Below is a small trained network, with its code and all its weights. Each question gives an input and a class and asks what happens when units are switched off, that is, made to give their printed mean instead of their output.

import numpy as np


def w(rows, s, z=0):
    codes = np.array(rows[::2]) - 128.0
    scale = np.full(codes.shape[1], s)
    scale[-1] = z or s
    return codes * scale


def f(y):
    return y / 2 * (1 + np.tanh(0.7978845608 * (y + 0.044715 * y**3)))


def log_softmax(a):
    a = a - a.max(-1, keepdims=True)
    return a - np.log(np.exp(a).sum(-1, keepdims=True))


def net(x, mask):
    res = np.array(x, float).reshape(1, 7) / 4 @ E
    y = f(res @ A[0][:, :-1].T + A[0][:, -1])
    res = res + np.where(mask, y, B[0][:, -1]) @ B[0][:, :-1]
    return log_softmax(res[-1] @ U[:, :-1].T + U[:, -1])


A, B = {}, {}
E = w([
[254,139,149,157,179],'x0',
[109,97,128,184,77],'x1',
[105,171,118,137,122],'x2',
[173,109,140,157,50],'x3',
[136,42,80,90,171],'x4',
[112,120,226,132,152],'x5',
[62,150,142,146,218],'x6',
],0.0097)
A[0] = w([
[117,63,161,119,67,186],'neuron 0',
[96,161,140,120,199,133],'neuron 1',
[152,38,169,161,82,110],'neuron 2',
[90,115,162,95,66,130],'neuron 3',
[84,98,154,125,66,132],'neuron 4',
[195,43,36,143,166,247],'neuron 5',
[72,185,71,107,67,222],'neuron 6',
[110,164,175,164,69,149],'neuron 7',
[255,144,247,118,144,135],'neuron 8',
[226,167,189,130,97,111],'neuron 9',
[65,112,175,99,49,146],'neuron 10',
[144,92,76,102,123,171],'neuron 11',
[160,51,60,109,157,139],'neuron 12',
[64,98,173,89,228,200],'neuron 13',
[181,155,164,81,123,124],'neuron 14',
[134,173,63,112,118,176],'neuron 15',
[87,76,93,116,156,74],'neuron 16',
[165,154,72,82,176,255],'neuron 17',
[106,89,107,151,14,142],'neuron 18',
[201,148,151,150,84,129],'neuron 19',
[128,179,172,209,122,110],'neuron 20',
[71,112,114,165,75,102],'neuron 21',
[114,212,139,83,135,115],'neuron 22',
[96,148,150,106,92,100],'neuron 23',
],0.013,0.0048)
B[0] = w([
[149,80,98,141,60,193],'neuron 0',
[150,118,188,99,122,185],'neuron 1',
[178,39,61,109,69,188],'neuron 2',
[23,75,47,124,101,173],'neuron 3',
[89,97,115,102,81,178],'neuron 4',
[182,119,186,185,116,248],'neuron 5',
[160,120,157,136,109,225],'neuron 6',
[80,130,117,173,79,188],'neuron 7',
[116,144,144,19,118,231],'neuron 8',
[107,169,195,29,193,199],'neuron 9',
[121,120,113,157,74,199],'neuron 10',
[158,122,140,167,169,181],'neuron 11',
[165,152,145,229,139,206],'neuron 12',
[180,167,255,44,142,239],'neuron 13',
[118,177,186,104,150,158],'neuron 14',
[193,86,140,142,89,176],'neuron 15',
[109,177,179,108,180,168],'neuron 16',
[175,143,165,140,115,210],'neuron 17',
[109,99,121,106,92,223],'neuron 18',
[126,145,202,45,213,188],'neuron 19',
[15,149,150,166,99,178],'neuron 20',
[109,110,144,105,115,178],'neuron 21',
[154,93,125,155,111,165],'neuron 22',
[108,83,83,154,75,150],'neuron 23',
],0.009,0.012)
U = w([
[146,8,74,107,55,80],'0',
[208,86,164,188,100,251],'1',
[69,201,74,175,43,7],'2',
[114,182,197,34,136,214],'3',
[84,84,100,130,165,4],'4',
[117,112,91,124,157,8],'5',
[50,122,197,147,79,174],'6',
],0.012,0.0034)

Each question gives the input, the list of numbers given to net, and the class t.
The units are the neurons (one row each of A and B). Each row of codes is followed by its name. A weight is (code - 128) times the scale printed after its matrix; where a second scale follows, it is the last column's (A, B and U).
mask holds one flag per neuron, in row order. A switched-off neuron (its flag False) gives its mean, the last column of its row in B, instead of its output. The means were averaged over made-up inputs and are rounded, as every weight is.
A unit's drop is (log p(t) with every unit on - log p(t) with that unit switched off) / (log p(t) with every unit on - log p(t) with every unit switched off).
The circuit of an input: a set's keep is (log p(t) with only the set's units on - log p(t) with every unit switched off) / (log p(t) with every unit on - log p(t) with every unit switched off). Starting from the 12 units with the biggest drops (on a tie, the unit counted first), units are removed one at a time, each time the one whose removal leaves the highest keep (on an exact tie, the one counted first), for as long as the keep stays at least 0.8.
units of the circuit, in order: the units of the circuit, biggest drop first
unit that matters most: the unit with the biggest drop
k most important neurons: the k neurons with the biggest drops, biggest first
drop when u is switched off: that unit's drop, to one decimal
input [0,-8,2,-7,3,1,-7], class 1: unit that matters most => neuron 9
input [4,6,4,7,-2,-3,-7], class 3: 2 most important neurons => (neuron 19; neuron 9)
input [5,6,-7,3,5,8,8], class 3: 2 most important neurons => (neuron 8; neuron 13)
input [6,7,4,2,-2,-5,2], class 3: 2 most important neurons => (neuron 19; neuron 9)
input [1,0,0,8,5,3,4], class 0: 3 most important neurons => (neuron 2; neuron 13; neuron 17)
input [6,-3,-8,-3,3,-4,6], class 1: 2 most important neurons => (neuron 5; neuron 12)
input [1,6,-1,-5,8,2,2], class 1: 3 most important neurons => (neuron 12; neuron 5; neuron 8)
input [-4,6,-1,-8,5,-1,-2], class 1: 3 most important neurons => (neuron 8; neuron 9; neuron 12)
input [8,6,-2,0,-2,-8,-4], class 3: 2 most important neurons => (neuron 9; neuron 19)
input [-4,-1,-5,2,4,-3,6], class 1: 4 most important neurons => (neuron 8; neuron 9; neuron 19; neuron 12)
input [-1,1,7,-1,-6,-3,1], class 2: drop when neuron 13 is switched off => 0.2
input [-4,0,-5,3,3,-8,-2], class 1: drop when neuron 11 is switched off => 0.1
input [-8,5,-1,-7,2,3,-4], class 0: drop when neuron 20 is switched off => 0.1
input [-5,4,4,-3,4,1,4], class 3: units of the circuit, in order => (neuron 13)
